Below is a small trained network, with its code and all its weights. Each question gives an input and a class and asks what happens when units are switched off, that is, made to give their printed mean instead of their output.

import numpy as np


def w(rows, s, z=0):
    codes = np.array(rows[::2]) - 128.0
    scale = np.full(codes.shape[1], s)
    scale[-1] = z or s
    return codes * scale


def f(y):
    return np.maximum(y, 0)


def log_softmax(a):
    a = a - a.max(-1, keepdims=True)
    return a - np.log(np.exp(a).sum(-1, keepdims=True))


def net(x, mask):
    res = np.array(x, float).reshape(1, 5) / 4 @ E
    y = f(res @ A[0][:, :-1].T + A[0][:, -1])
    res = res + np.where(mask, y, B[0][:, -1]) @ B[0][:, :-1]
    return log_softmax(res[-1] @ U[:, :-1].T + U[:, -1])


A, B = {}, {}
E = w([
[5,98,208,73],'x0',
[124,128,135,139],'x1',
[107,2,152,222],'x2',
[132,125,119,122],'x3',
[132,122,122,122],'x4',
],0.0086)
A[0] = w([
[129,251,155,62,102],'n0',
[50,78,160,127,112],'n1',
[129,69,163,115,230],'n2',
[209,189,51,188,101],'n3',
[164,185,63,16,243],'n4',
[196,25,204,107,75],'n5',
[73,22,76,186,4],'n6',
[2,83,207,11,77],'n7',
[19,23,105,168,125],'n8',
[138,234,124,18,108],'n9',
],0.0088,0.0042)
B[0] = w([
[127,132,196,201,220],'n0',
[126,172,123,93,188],'n1',
[87,100,129,146,190],'n2',
[199,134,34,130,217],'n3',
[97,82,156,176,255],'n4',
[156,228,160,126,165],'n5',
[206,138,254,133,182],'n6',
[202,228,30,120,245],'n7',
[137,108,144,161,217],'n8',
[173,36,174,172,235],'n9',
],0.0084,0.0089)
U = w([
[84,98,98,196,255],'0',
[161,74,253,220,30],'1',
[207,202,24,116,89],'2',
],0.0066,0.0085)

Each question gives the input, the list of numbers given to net, and the class t.
The units are the neurons (one row each of A and B). Each row of codes is followed by its name. A weight is (code - 128) times the scale printed after its matrix; where a second scale follows, it is the last column's (A, B and U).
mask holds one flag per neuron, in row order. A switched-off neuron (its flag False) gives its mean, the last column of its row in B, instead of its output. The means were averaged over made-up inputs and are rounded, as every weight is.
A unit's drop is (log p(t) with every unit on - log p(t) with that unit switched off) / (log p(t) with every unit on - log p(t) with every unit switched off).
most important unit: the unit with the biggest drop
k most important neurons: the k neurons with the biggest drops, biggest first
drop of u: that unit's drop, to one decimal
input [8,6,-6,-5,0], class 2: most important unit -> n7
input [-7,-4,-8,-3,-4], class 1: 4 most important neurons -> [n9; n4; n0; n7]
input [-7,0,6,7,7], class 2: 4 most important neurons -> [n3; n4; n9; n0]
input [-2,2,-8,8,-8], class 1: 2 most important neurons -> [n9; n0]
input [-7,6,5,4,1], class 2: 2 most important neurons -> [n3; n4]
input [-7,0,-8,-4,2], class 1: 4 most important neurons -> [n9; n4; n0; n7]
input [-1,1,-5,1,0], class 1: drop of n7 -> 0.2
input [6,3,-3,6,8], class 2: drop of n7 -> 1.8
input [4,3,-1,8,1], class 2: drop of n4 -> 0.2
input [8,-3,5,8,6], class 2: drop of n1 -> 0.1
